Below are the code and all the weights of a small trained network. Each question names an input and a target symbol and asks about switching units off, where a switched-off unit gives its printed mean instead of its output.

import numpy as np


def w(rows, s, z=0):
    codes = np.array(rows[::2]) - 128.0
    scale = np.full(codes.shape[1], s)
    scale[-1] = z or s
    return codes * scale


def f(y):
    return np.maximum(y, 0)


def softmax(a):
    e = np.exp(a - a.max(-1, keepdims=True))
    return e / e.sum(-1, keepdims=True)


def log_softmax(a):
    a = a - a.max(-1, keepdims=True)
    return a - np.log(np.exp(a).sum(-1, keepdims=True))


def net(x, mask):
    ids = ['ΓΘΛΨεω'.index(c) for c in x.split()]
    T = len(ids)
    res = E[ids] + P[:T]
    q, k, v = (res @ M[0].T for M in (Q, K, V))
    z = softmax(np.where(np.tri(T) > 0, q @ k.T / 4**0.5, -1e9)) @ v
    res = res + np.where(mask[0], z, O[0][:, -1]) @ O[0][:, :-1]
    y = f(res @ A[0][:, :-1].T + A[0][:, -1])
    res = res + np.where(mask[1:9], y, B[0][:, -1]) @ B[0][:, :-1]
    return log_softmax(res[-1] @ U[:, :-1].T + U[:, -1])


Q, K, V, O, A, B = {}, {}, {}, {}, {}, {}
E = w([
[70,236,202,108,237,88,147,132],'Γ',
[200,152,123,149,174,240,110,70],'Θ',
[135,61,65,81,139,98,70,159],'Λ',
[30,45,163,134,217,184,152,150],'Ψ',
[118,105,81,221,133,39,173,97],'ε',
[4,187,75,135,59,170,183,159],'ω',
],0.015)
P = w([
[126,100,225,85,98,68,124,71],'0',
[178,112,134,107,113,124,182,126],'1',
[132,102,142,118,109,133,57,103],'2',
[152,114,80,140,152,153,168,144],'3',
[92,116,121,154,128,140,45,116],'4',
[152,118,63,182,178,148,171,166],'5',
[89,128,117,189,123,130,8,110],'6',
[130,153,61,177,141,132,180,143],'7',
],0.014)
Q[0] = w([
[166,123,131,82,129,135,178,128],'H1',
[87,156,57,167,221,178,126,149],'H1',
[82,114,173,118,89,120,9,89],'H1',
[130,128,71,136,143,139,160,167],'H1',
],0.013)
K[0] = w([
[106,133,209,115,2,100,78,80],'H1',
[103,164,68,184,165,135,88,166],'H1',
[173,137,89,114,126,140,218,176],'H1',
[104,148,136,204,123,144,62,87],'H1',
],0.013)
V[0] = w([
[26,155,115,80,73,8,150,156],'H1',
[152,194,76,217,115,156,219,133],'H1',
[220,221,118,159,153,16,113,53],'H1',
[177,62,88,100,17,101,169,2],'H1',
],0.0063)
O[0] = w([
[96,139,90,121,161,121,97,82,2],'H1',
[156,142,76,115,171,130,245,147,130],'H1',
[136,117,87,150,206,135,93,187,133],'H1',
[125,130,144,234,178,141,131,134,74],'H1',
],0.012,0.0057)
A[0] = w([
[139,121,140,114,103,201,93,98,19],'N1',
[143,112,143,249,154,105,86,92,38],'N2',
[155,175,63,152,126,194,142,151,131],'N3',
[96,61,69,112,49,106,167,223,252],'N4',
[157,55,192,64,2,163,96,85,28],'N5',
[143,62,116,160,67,205,136,221,69],'N6',
[129,98,155,144,84,196,182,104,117],'N7',
[143,67,33,115,150,170,93,33,131],'N8',
],0.0072,0.003)
B[0] = w([
[129,92,57,137,246,110,128,160,188],'N1',
[173,179,72,75,151,219,180,125,194],'N2',
[111,158,46,65,49,101,129,233,242],'N3',
[156,70,254,172,218,158,41,6,254],'N4',
[67,113,93,106,151,230,189,208,213],'N5',
[99,181,150,110,135,15,125,188,251],'N6',
[133,247,69,81,118,164,234,87,233],'N7',
[33,63,146,217,144,146,70,97,232],'N8',
],0.0057,0.0055)
U = w([
[115,68,74,42,129,74,72,121,10],'Γ',
[162,174,178,78,153,82,147,124,130],'Θ',
[64,97,183,163,157,147,118,86,214],'Λ',
[59,133,72,89,46,129,140,152,147],'Ψ',
[136,134,66,90,160,162,141,109,155],'ε',
[116,93,87,147,121,62,195,2,3],'ω',
],0.0073,0.0027)

Each question gives the input, a string of symbols that net reads in full, and the target symbol t.
The units are the heads (4 rows each of Q, K, V and O) and the neurons (one row each of A and B). Each row of codes is followed by its name. A weight is (code - 128) times the scale printed after its matrix; where a second scale follows, it is the last column's (O, A, B and U).
mask holds one flag per unit, heads first, then neurons. A switched-off unit (its flag False) gives its mean, the last column of its rows in O or B, instead of its output. The means were averaged over made-up inputs and are rounded, as every weight is.
A unit's drop is (log p(t) with every unit on - log p(t) with that unit switched off) / (log p(t) with every unit on - log p(t) with every unit switched off).
The circuit of an input: a set's keep is (log p(t) with only the set's units on - log p(t) with every unit switched off) / (log p(t) with every unit on - log p(t) with every unit switched off). Starting from all 9 units, units are removed one at a time, each time the one whose removal leaves the highest keep (on an exact tie, the one counted first), for as long as the keep stays at least 0.8.
units of the circuit, in order: the units of the circuit, biggest drop first
unit that matters most: the unit with the biggest drop
k most important neurons: the k neurons with the biggest drops, biggest first
drop of u: that unit's drop, to one decimal
input Λ ε Θ Θ Θ Θ Ψ, target Θ: units of the circuit, in order => [H1, N6]
input Θ Γ Θ, target Γ: units of the circuit, in order => [H1, N7]
input Θ Θ Θ Γ Θ ω Θ ω, target Θ: units of the circuit, in order => [N4, H1, N6]
input Θ Θ Ψ Γ ω Ψ Θ Θ, target Ψ: unit that matters most => N3
input ε Θ ω ω ε Ψ Ψ, target Ψ: 2 most important neurons => [N5, N7]
input Γ Θ Λ, target Θ: units of the circuit, in order => [H1, N6]
input Ψ Θ Ψ Θ, target Ψ: units of the circuit, in order => [N5, H1]
input ω Ψ ω Θ Λ, target Λ: units of the circuit, in order => [N4, N3]
input ω Θ Θ Θ Λ Θ ε, target Θ: 2 most important neurons => [N8, N6]
input Λ Γ Γ Ψ Θ Ψ Γ, target Ψ: 2 most important neurons => [N5, N4]
input Θ Θ Θ ε, target Θ: units of the circuit, in order => [H1, N6, N8]
input Γ ε Γ, target ε: units of the circuit, in order => [H1, N2]
input Θ Θ Θ Γ Λ ε ω, target ε: 2 most important neurons => [N4, N8]
input ω Γ Λ ε Γ, target ε: unit that matters most => H1
input Γ Γ Θ ω Θ, target ω: 2 most important neurons => [N8, N5]
input ε Θ Θ Ψ Ψ Γ, target Ψ: drop of N4 => 0.3
input Θ Γ Θ ω Λ, target ω: drop of H1 => 0.9
input Θ ω ε ε, target ε: drop of N2 => 0.8
input Θ Θ Θ ω ω Ψ, target ω: drop of N5 => 0.1
input ε ω Γ Θ Λ ω, target Λ: units of the circuit, in order => [N4]
